The symbols move the nodes like this.
q873: fi>q300, ko>q342, ki>q593, ke>q811, di>q739
q377: fi>q194, ko>q832, ki>q234, ke>q948, di>q422
q935: fi>q261, ko>q28, ki>q904, ke>q483, di>q527
q863: fi>q498, ko>q200, ki>q918, ke>q187, di>q972
q58: fi>q690, ko>q977, ki>q552, ke>q520, di>q435
q679: fi>q422, ko>q234, ki>q281, ke>q696, di>q418
q887: fi>q273, ko>q225, ki>q4, ke>q259, di>q566
q415: fi>q494, ko>q473, ki>q182, ke>q819, di>q921
q32: fi>q245, ko>q286, ki>q639, ke>q49, di>q110
q741: fi>q147, ko>q292, ki>q240, ke>q550, di>q198
q886: fi>q921, ko>q182, ki>q940, ke>q194, di>q919
q853: fi>q917, ko>q776, ki>q959, ke>q552, di>q520
q495: fi>q846, ko>q762, ki>q129, ke>q273, di>q52
q422: fi>q182, ko>q377, ki>q679, ke>q832, di>q940
q194: fi>q473, ko>q985, ki>q377, ke>q946, di>q182
q977: fi>q976, ko>q520, ki>q672, ke>q853, di>q58
q819: fi>q33, ko>q919, ki>q985, ke>q886, di>q473
q308: fi>q566, ko>q4, ki>q627, ke>q300, di>q975
q147: fi>q794, ko>q80, ki>q741, ke>q502, di>q246
q129: fi>q495, ko>q566, ki>q975, ke>q887, di>q865
q80: fi>q681, ko>q502, ki>q292, ke>q480, di>q147
q274: fi>q763, ko>q631, ki>q993, ke>q565, di>q350
q593: fi>q873, ko>q708, ki>q713, ke>q332, di>q54
q530: fi>q28, ko>q288, ki>q794, ke>q96, di>q904
q200: fi>q281, ko>q187, ki>q343, ke>q982, di>q863
q927: fi>q493, ko>q956, ki>q690, ke>q69, di>q390
q288: fi>q483, ko>q96, ki>q681, ke>q892, di>q530
q435: fi>q334, ko>q58, ki>q776, ke>q977, di>q917
q631: fi>q240, ko>q565, ki>q40, ke>q99, di>q274
q234: fi>q377, ko>q696, ki>q404, ke>q951, di>q679
q84: fi>q696, ko>q972, ki>q982, ke>q863, di>q404
q807: fi>q975, ko>q627, ki>q811, ke>q739, di>q586
q776: fi>q435, ko>q552, ki>q269, ke>q672, di>q853
q96: fi>q68, ko>q892, ki>q392, ke>q330, di>q288
q286: fi>q918, ko>q49, ki>q221, ke>q846, di>q32
q904: fi>q935, ko>q530, ki>q330, ke>q288, di>q734
q390: fi>q40, ko>q927, ki>q334, ke>q956, di>q996
q125: fi>q78, ko>q33, ki>q473, ke>q775, di>q494
q343: fi>q200, ko>q208, ki>q49, ke>q110, di>q918
q52: fi>q49, ko>q495, ki>q865, ke>q762, di>q221
q53: fi>q552, ko>q494, ki>q921, ke>q125, di>q269
q332: fi>q811, ko>q538, ki>q610, ke>q219, di>q708
q919: fi>q775, ko>q886, ki>q946, ke>q182, di>q819
q565: fi>q721, ko>q99, ki>q493, ke>q589, di>q631
q281: fi>q679, ko>q404, ki>q200, ke>q84, di>q498
q209: fi>q892, ko>q246, ki>q480, ke>q147, di>q392
q99: fi>q942, ko>q589, ki>q353, ke>q993, di>q565
q187: fi>q404, ko>q982, ki>q208, ke>q245, di>q200
q921: fi>q53, ko>q415, ki>q886, ke>q473, di>q775
q956: fi>q353, ko>q69, ki>q976, ke>q656, di>q927
q972: fi>q951, ko>q863, ki>q245, ke>q200, di>q84
q292: fi>q80, ko>q550, ki>q721, ke>q254, di>q741
q959: fi>q853, ko>q269, ki>q33, ke>q53, di>q78
q917: fi>q656, ko>q435, ki>q853, ke>q58, di>q65
q914: fi>q538, ko>q30, ki>q253, ke>q792, di>q610
q246: fi>q330, ko>q147, ki>q198, ke>q80, di>q209
q65: fi>q69, ko>q917, ki>q520, ke>q435, di>q976
q721: fi>q292, ko>q942, ki>q565, ke>q350, di>q240
q54: fi>q739, ko>q593, ki>q219, ke>q708, di>q136
q552: fi>q58, ko>q672, ki>q53, ke>q78, di>q776
q846: fi>q208, ko>q63, ki>q495, ke>q639, di>q49
q261: fi>q610, ko>q253, ki>q935, ke>q354, di>q642
q221: fi>q286, ko>q52, ki>q899, ke>q495, di>q639
q110: fi>q982, ko>q32, ki>q63, ke>q286, di>q208
q182: fi>q415, ko>q194, ki>q422, ke>q985, di>q886
q951: fi>q948, ko>q498, ki>q972, ke>q281, di>q696
q586: fi>q259, ko>q807, ki>q342, ke>q627, di>q300
q31: fi>q589, ko>q996, ki>q69, ke>q390, di>q353
q273: fi>q639, ko>q899, ki>q887, ke>q865, di>q762
q538: fi>q136, ko>q219, ki>q914, ke>q713, di>q332
q342: fi>q586, ko>q811, ki>q708, ke>q136, di>q873
q4: fi>q887, ko>q300, ki>q739, ke>q586, di>q308
q610: fi>q332, ko>q914, ki>q261, ke>q30, di>q23
q494: fi>q672, ko>q125, ki>q415, ke>q33, di>q53
q696: fi>q832, ko>q951, ki>q84, ke>q498, di>q234
q253: fi>q914, ko>q354, ki>q28, ke>q581, di>q261
q136: fi>q627, ko>q54, ki>q538, ke>q593, di>q811
q269: fi>q776, ko>q53, ki>q775, ke>q494, di>q959
q520: fi>q65, ko>q853, ki>q78, ke>q776, di>q977
q69: fi>q31, ko>q656, ki>q65, ke>q334, di>q956
q30: fi>q219, ko>q792, ki>q354, ke>q642, di>q914
q639: fi>q32, ko>q221, ki>q273, ke>q52, di>q63
q225: fi>q899, ko>q259, ki>q300, ke>q975, di>q887
q899: fi>q221, ko>q865, ki>q225, ke>q129, di>q273
q550: fi>q502, ko>q254, ki>q942, ke>q763, di>q292
q350: fi>q254, ko>q274, ki>q589, ke>q631, di>q942
q982: fi>q84, ko>q245, ki>q110, ke>q918, di>q187
q502: fi>q392, ko>q480, ki>q550, ke>q198, di>q80
q49: fi>q343, ko>q846, ki>q52, ke>q63, di>q286
q942: fi>q550, ko>q350, ki>q99, ke>q274, di>q721
q865: fi>q52, ko>q129, ki>q259, ke>q566, di>q899
q581: fi>q792, ko>q527, ki>q68, ke>q935, di>q354
q948: fi>q946, ko>q418, ki>q951, ke>q679, di>q832
q946: fi>q919, ko>q940, ki>q948, ke>q422, di>q985
q656: fi>q996, ko>q334, ki>q917, ke>q690, di>q69
q259: fi>q865, ko>q975, ki>q586, ke>q308, di>q225
q40: fi>q631, ko>q493, ki>q390, ke>q353, di>q993
q480: fi>q209, ko>q198, ki>q254, ke>q741, di>q502
q498: fi>q418, ko>q281, ki>q863, ke>q404, di>q951
q690: fi>q927, ko>q976, ki>q58, ke>q65, di>q334
q763: fi>q198, ko>q240, ki>q274, ke>q721, di>q254
q642: fi>q23, ko>q261, ki>q527, ke>q253, di>q792
q993: fi>q274, ko>q40, ki>q996, ke>q493, di>q589
q392: fi>q96, ko>q209, ki>q502, ke>q246, di>q681
q483: fi>q354, ko>q68, ki>q288, ke>q734, di>q28
q739: fi>q4, ko>q873, ki>q54, ke>q342, di>q627
q473: fi>q125, ko>q819, ki>q194, ke>q919, di>q415
q330: fi>q904, ko>q794, ki>q246, ke>q681, di>q892
q996: fi>q993, ko>q390, ki>q656, ke>q927, di>q31
q254: fi>q480, ko>q763, ki>q350, ke>q240, di>q550
q78: fi>q520, ko>q959, ki>q125, ke>q269, di>q672
q975: fi>q129, ko>q308, ki>q807, ke>q4, di>q259
q28: fi>q253, ko>q483, ki>q530, ke>q68, di>q935
q68: fi>q581, ko>q734, ki>q96, ke>q904, di>q483
q892: fi>q734, ko>q330, ki>q209, ke>q794, di>q96
q708: fi>q342, ko>q332, ki>q23, ke>q538, di>q593
q245: fi>q972, ko>q918, ki>q32, ke>q343, di>q982
q794: fi>q530, ko>q681, ki>q147, ke>q392, di>q330
q334: fi>q390, ko>q690, ki>q435, ke>q976, di>q656
q208: fi>q187, ko>q110, ki>q846, ke>q32, di>q343
q918: fi>q863, ko>q343, ki>q286, ke>q208, di>q245
q198: fi>q246, ko>q741, ki>q763, ke>q292, di>q480
q762: fi>q63, ko>q273, ki>q566, ke>q899, di>q495
q353: fi>q99, ko>q31, ki>q956, ke>q996, di>q493
q589: fi>q350, ko>q993, ki>q31, ke>q40, di>q99
q792: fi>q713, ko>q642, ki>q581, ke>q261, di>q30
q832: fi>q985, ko>q948, ki>q696, ke>q418, di>q377
q976: fi>q956, ko>q65, ki>q977, ke>q917, di>q690
q219: fi>q54, ko>q713, ki>q30, ke>q23, di>q538
q811: fi>q807, ko>q136, ki>q332, ke>q54, di>q342
q940: fi>q886, ko>q422, ki>q418, ke>q377, di>q946
q627: fi>q308, ko>q739, ki>q136, ke>q873, di>q807
q713: fi>q593, ko>q23, ki>q792, ke>q610, di>q219
q672: fi>q977, ko>q78, ki>q494, ke>q959, di>q552
q681: fi>q288, ko>q392, ki>q80, ke>q209, di>q794
q985: fi>q819, ko>q946, ki>q832, ke>q940, di>q194
q300: fi>q225, ko>q586, ki>q873, ke>q807, di>q4
q493: fi>q565, ko>q353, ki>q927, ke>q31, di>q40
q404: fi>q234, ko>q84, ki>q187, ke>q972, di>q281
q33: fi>q959, ko>q775, ki>q819, ke>q921, di>q125
q240: fi>q741, ko>q721, ki>q631, ke>q942, di>q763
q734: fi>q527, ko>q904, ki>q892, ke>q530, di>q68
q418: fi>q940, ko>q679, ki>q498, ke>q234, di>q948
q527: fi>q642, ko>q935, ki>q734, ke>q28, di>q581
q63: fi>q110, ko>q639, ki>q762, ke>q221, di>q846
q354: fi>q30, ko>q581, ki>q483, ke>q527, di>q253
q566: fi>q762, ko>q887, ki>q308, ke>q225, di>q129
q775: fi>q269, ko>q921, ki>q919, ke>q415, di>q33
q23: fi>q708, ko>q610, ki>q642, ke>q914, di>q713

The rows follow the links: the fewer symbols apart two nodes are, the more alike their rows tend to be.

Each row is also shifted at random along 11 hidden directions that mean nothing.

Some nodes, each with a row of numbers:
q30	[ 282   86  -65   -9   38    4  -63  -66  -40  -87   27  108  -74   57   -2   84    5  -65  101   25   46   67   52   -1  -36   66  -46   -5  -96   64   -2  -18   17   26   83  -14   20  -41  -23  103  -51]
q581	[-212   72  -77  -29  162  -97 -118  -53  142  -75   30   40  107  -37  -53   17   53  -86   17   -5   -8   95  130   11  -42  -10   12  -36 -127   80  -53   45  -32   -2  132  -20  -49  -65   12  187 -139]
q586	[ 103    1  -41   33   86  -54   13  -46 -136 -113   72   27   28   31  -36  -89  -26  -14  -13  108   42   52  -44   92 -115 -118  167   27  -96   33   63   64   67  -22  106  -26   10  -73 -112  -84  -42]
q23	[ 122  -72  167  109  -96   53  103   40  -95  167   62 -119 -111  -47  -90   75   46    6   12   97   78 -148  -59   38  122   95   86  -10 -122 -165   21   56   13  146  -52  -33  144  -18   25 -233 -126]
q985	[ -19  -17  141  130  -82  -29 -124   52  -58   48  -23  -78  -23   55   18  -26  -75   42   19 -155  -23  -86  -46  -62   39   13   79  -63  -47   -5   -5  -17    0    9  -41  -47   -6  101   42 -141   62]
q353	[  59   15 -232  -32   -3    5  -34  -26  134   10  -23  -25  104 -175  -36  -31  126  -31   45  -30  -55   45   44  -14   34   86  -43  -37   56  -49 -114  -14  -62    5  -39   83  -25   -5   63   32   67]
q914	[-110  -40  176  132  -57   58  -96  -57 -144   50  -95  -12 -123  -65 -123  141  115  -11   72  100   47   40  -48    2    4  198  117  -34 -169 -118  -26  -88   27  135   18    0  106   12   13 -117  -50]
q219	[-263   50  -23    9  221 -100  -11  -18  113  -15  -29  -28   63   14  -27   47  -39  -43  -88    1  -29  -29   67  -55  -22  -47   81  -30  -83  120  -16  143  -31   17   77  -54   -2  -35   19   35 -112]
q31	[  29   11  137  -11  -27  107 -136   18  -98 -155  -16   22  -65  -53   -4  -57   30   -5  111   30  -27    6  -40  -28 -141   91 -134   20   76 -154  -55  -58  -11  -23  -67   80   33   28   16   66  103]
q63	[ -13 -117   77   28    7  -60 -189   -3   11  -19   41  -89  121  -47 -135  -95   83   49  -18  197   10  -14   -8   94 -171   32   72  -32   -3 -208   45   14  110   81  -26    4   63   10  -57  -18   -2]
q921	[ 178  -32 -186    6  -78   42   46  -52  -58  -29  -56   19   13 -101   38  -19   56   40   21   32  -36  137  -22   20  -78   73  -12    5  -15  -21  -34  -87   19  -43   13   72  -10   45  -44  -54   68]
q942	[-238   -2  -47  -58  108   56  174    3   66  -24   -5   50   32 -117   50   74   52   -7  -83   90  -46  119   76  -11  -78  -11 -129   81 -116   -6  -52   18  -74  -70   60   82   10  -19   12   76 -164]
q886	[ -12    7  -10    2  -55  -18   48   31   36  -35    9  -26  -26    5  111    0  -77   44   14  -49  -30   25   69  -34  -74   53 -129  -10  -93    7   -7    7    4  -55   38   -6  -10   85  -28   59 -110]
q811	[  64  -65  277  -17  147  -56 -228  -51    7  -28 -164  -71    4  -15 -161    5   84   -4  -11  102  -15   20  -32   -8  -98   73  169  -71  112  -51  -24   -7   43   75   39  -34    0  -25   10  144   22]
q494	[-137  -14   15    0   22   41   75   46   -7   28   26  -75    7  -40   86  -29  -77   28  -33 -103  -52  -26    7  -35  -23   15  -84  -31  -19   24  -49   62  -37  -76   13  -12    9   51   24  -45  -28]
q84	[   2  -58 -131   43  -89   50 -254  -45  -75    1   96  -73  120  -89 -106 -133   66    3   93    7   13  -24  -51  103  -77  115   -6 -111   79 -150  -22  -21   92   65  -78   -6   73   15  -31 -134  228]
q33	[  26  -73  -14 -100   13  -23  107   66  -23  131   39 -132  -61   73   55  -90  -58   62   15  -67  -43 -119  -72  -29   38  -36   65  -50  266   16  -19  116   -9  -66  -15   -2  -16   28   57    7   72]
q4	[-151    1  194   22    4   18 -132   -9  -94 -111   75  -16  -29   32  -45  -52  -42  -19   59   51   59  -24    5   70 -115   46  -43  -33  -75  -68   37   19   77   31   46  -67   55  -28  -79   40  -61]
q261	[  86   50  105  -32  143   13   21   16   46   19   28    9  -10   56   -9   64  -59  -54  -55  -37   14  -72   37  -31   52  -49  -42    1   -5   89    3   92  -42    7   26  -63   18  -59   38   58  -69]
q946	[  98   67   -2  175  -99   31 -161   -5   81  -97  -34   48  149 -113   42   28  -40   -9  -45 -145  -30   80  101  -24  -32   65 -178  -21 -322    3  -23 -121  -16    2  -33  -26  -12  100  -28 -107  -17]
q245	[  59   -2  163   40  -88   75   34   41   53   29   -3  -83   31  -53   44   13 -113   11  -81 -107   22  -93   41   14   58   79 -196  -48  -80   -7   25   10   20   24  -57 -110   46   36  -43  -65  -54]
q819	[ -46 -107  235  -49 -131   61   17   27  -68   99 -176  -63 -165   41   26   53    6   97   19    3  -24  -24  -89  -59   19  126   -4  -19  226  -68    4 -113   28   11  -76   17   -1   92   32   63   93]
q273	[ 145   18  -68  -26   58   67 -117  -65 -137   39  -29   -9 -100  113  -15   55  -66  -15   64  -45   12  -71  -76  -41  -22  119   13  -98  183   90   -2   49   61   46  -20  -65   78    9   11  -46  222]
q259	[ -66   64   26   76  -27  -29  -58  -57   24   61  -78   15   -3   30  -15   97  -44  -47  -20 -165   39   20   34  -13  162   43   65  -77 -123  176    4  -52   -3   48   54 -121  -33   -4   -5  -36  -13]
q679	[  87   54 -111   78 -172   76   81    5 -137  -14   95   78  -73   96  132   22 -134   19   33 -103   50   -8  -12   16   30    1 -128   23 -135   69   71  -51   40  -34  -19  -40   33   59  -70 -169   41]
q58	[-130  -13  -60   -8  -94  -36  134   67   -3  -27   86  106   22   78   92  -51  -11   52  -39   61    4   49   -6   31  -14 -204  -17  148  -40  -30   85  -71   -8  -87  -24   82  -65   18  -27   -8  -38]
q708	[ -84    4 -244   17   47  -70   12 -103  -33   72 -130    6  -27    2  -98   50   91  -26   16   53   15   20  -81  -17   95   27  288  -39  119   99   -8   13   22   84   11    7  -10  -52    6 -103  143]
q956	[ 127   -4   75  -61 -169 -154   61   78   -7    7   73   18 -184  182   75  -64    1   43  187   -6   38  -16    6  -15   65  -80  103   52   70  -45   36  -51    2  -51   56   51 -111   32   28  212 -138]
q225	[ -43  -39  323  113  125   87 -128  -21  -95   17  -70  -83    6  -63  -69   90  -46   -7  -92  -20  -10  -14   -7  -13  -82  117   -7  -83 -184   -4  -28   34   14   53   42 -105  109   22   -5 -112  -64]
q308	[ -33   40   94  -90    4   50   -9   14  -15 -101  118   35  -22   92   32  -44 -109  -28   16   33   72  -77   34   66  -63  -17 -200   16   60   -2   80   51   69   -3   -4  -74   40  -54  -90  121  -27]
q493	[ -28   17 -200 -108  116  106   29  -33   32 -177  -15   91  118 -143   14  -75   67  -13  -44  136  -70   99   -2   10 -198  -28 -182   92  133  -67  -45   -4  -27  -81  -65  137    9  -42  -30   64  143]
q972	[ -28  -33  -82  -24   39  -48   28  -37  -68   -4   12  -15   10   52   44  -40  -54   38  -22    7   -9   76   -5   38  -95  -32   69  -33  -14   86   25   24   59  -61  105  -32  -16   15  -69    3  -17]
q354	[  17   37  206   71   35  -66  -56   43   92   43   29    8   81   33  -79   -1   -5  -59  -76  -86   41  -66   20   16  175 -158  105   20 -103   47   36    3  -53   40   -7  -71  -58  -68   42  -25  -78]
q78	[-209   26 -197  -43 -187   66   -7   -4   22  -39   39  111   62  -11   53  -61   29    7   43  -51   12   52   -9   45   50  -31 -159   53  105  -25   24 -149   11  -38 -112   66  -59   16  -23   10  187]
q422	[-246  -70 -322  -59  -61  -53   97  -27   65   83   -1    4   67   -1   29  -11   54   73  -39  102  -24   62    7   28  -34  -19   31   18   95   -7   32  -20   50  -13  -20   65  -19   40  -30  -19   61]
q342	[ 185    5 -197  -45  -14  -70  -85  -59   19  -50   82  -24   54  -26 -107 -103   78  -44  103  106   59  -20   -1  100  -20   23   89  -42   89  -67   14   50   73   72    9    0   12  -83  -61   33   49]

Start here and follow the symbols in turn, left to right. Where do you end up?
Answers are names.
[  10   -9  224  104  -12  -71 -107   22   26  -96   50  -42   75  -57 -100  -64   23  -20  -18   94   56  -34   35   78  -47  -37   61   17 -206 -135   49   11   39   74   15  -45   22  -41  -70  -36 -164]
ko di fi ko ko ko ko ke ko di ki: q219
[ 141  -10  -55    8   16   31 -192  -49  -43   51  -54  -37  -21   31    7   58  -21   16   67 -108  -45   25    6  -56  -56  174  -43 -132   52   56  -63  -23   29    9   18  -34   32   85   45   25  131]
di fi di di ki di ke ke di ke di: q418
[ 143   82  -48   10 -104  -28   36   -1  134  -46 -117   88   44   10  122   36  -73    6  -49 -192  -29   89   78  -57  100  -35 -112   19  -61  166    6 -133  -43  -72   -1  -26 -137   61  -16   87    1]
di fi di ko fi ke fi fi ki: q853
[ 183   21  -91  -38 -139  -16    6   16  127   24  -31   -1   27   -3   66  -12  -22   22   18 -109  -15   -1   53  -20   78   42 -127  -23   66   21   -5  -72   -3  -18  -54   -1  -65   58    3   84   40]
fi di ko ke di ke di ki ko di fi: q415
[ 135  -79  132  -35  -81   46    1   71   29  137   -4 -158  -30  -39    8  -38  -16   51   17  -94  -31 -119  -29  -25   73   96  -60  -79  159  -88  -50   24  -15    6  -77  -20   21   56   69    2   43]
ki ki ki ke di ke ke ko: q498
[-136  -29 -198   91 -227  -72 -113  -14  111   97  104  -33  145  -84  -41  -34   88   12   59  -50   37   47   88   98   88   76  -15  -68 -191  -92    1  -98   50   73  -13  -13  -17   54  -21  -77  -47]
di ki fi ki di ke di ko ki di: q200
[ -68  -19 -127   -2  -93  -89  -71   53  192   80   88  -70  154   -1    5  -79   -7   30  -20  -74  -17  -83   70   20   68  -36  -63  -39   34  -50   16   16   13   20  -77  -18  -41   51   25    9   20]
ko ko ko ke ki fi ko ko ke: q951
[ -74  -40   91  -60   58   37   57   -6   74   82  -38  -32    7   15    5  110  -37   24 -114   61    7  -25   54   -1  -18   67 -124  -20   12   25   35   33   36   36    2  -67   57    8  -24   69  -83]
fi ke ki ki di ki ki fi ki ke ki: q538
[ 184  -47 -137   -4   26  -32  -94  -61  -14  -30  -20  -17  134  -46  -52  -92   34   20  -42   35  -13   80  -26   76  -91  -23   89  -42   53   14   14  -17   67  -13   21   -6  -23   -8  -69  -44  119]
ki di di di fi di ke ki di di: q982
[  85   21  121    5  -10    3   52   24  -32  -48   75  -39  -37   27  -10  -43  -77  -24    1   30   67 -110   -2   49   14  -18  -28    7  -37  -25   57   82   36   33    2  -75   46  -51  -64  -29  -86]
ke fi ki ko ko di ki di ki: q610
[  32    7  -56  -71  -71  -27   28  -47  -47   -5   18  -16 -117   49  -26   -6   15  -20  119   67   77  -19  -12   53   25   93   43  -41   95   -6   29   13   73   58   45  -38   19  -48  -60   93  -25]
ki ko ke di fi di ki ki ki ko di: q792
[ 126   -1  -24   12  158   20  -28  -50   30  -16 -104   24   94   -4   -4   73  -52    9 -167   29  -37   39   16  -27  -89  -12  -23  -12  -27  110   25   28   24    2   10  -49   28    9  -35  -45   51]
ki di ke ki ke ko ke ko: q627
[  59  -23  -78   60  -36  -63  -59  -53  -29  100   46  -54    2   -1  -65   37   39  -11   49   -3   46   21   21   56   45   82  135  -92 -128   16   -5   14   52   76   88  -62   32   -4  -15  -67  -73]
ki di ki fi fi ki ke ki fi fi: q887
[ -59   95  -68  -24  -12   87  170  -25  -56   -9   49   74 -160   51   85  146  -74  -52   51    2   63  -23   48  -27   48   95 -159   24 -101   86   16   40   -7   24   44  -38   82  -31  -23   11 -111]
ke di ko ko ke ki ki: q96
[-150  -49 -207  -28  -15 -101 -115  -71   94  120  -81 -126   65  -47  -80  -28   69   15   40  -48  -24   -4    0    7   54  131  151 -158  153   39  -52   23   52   65   20  -43  -25   23   15   24  107]
di ko ke ki fi ko fi ke ki: q49
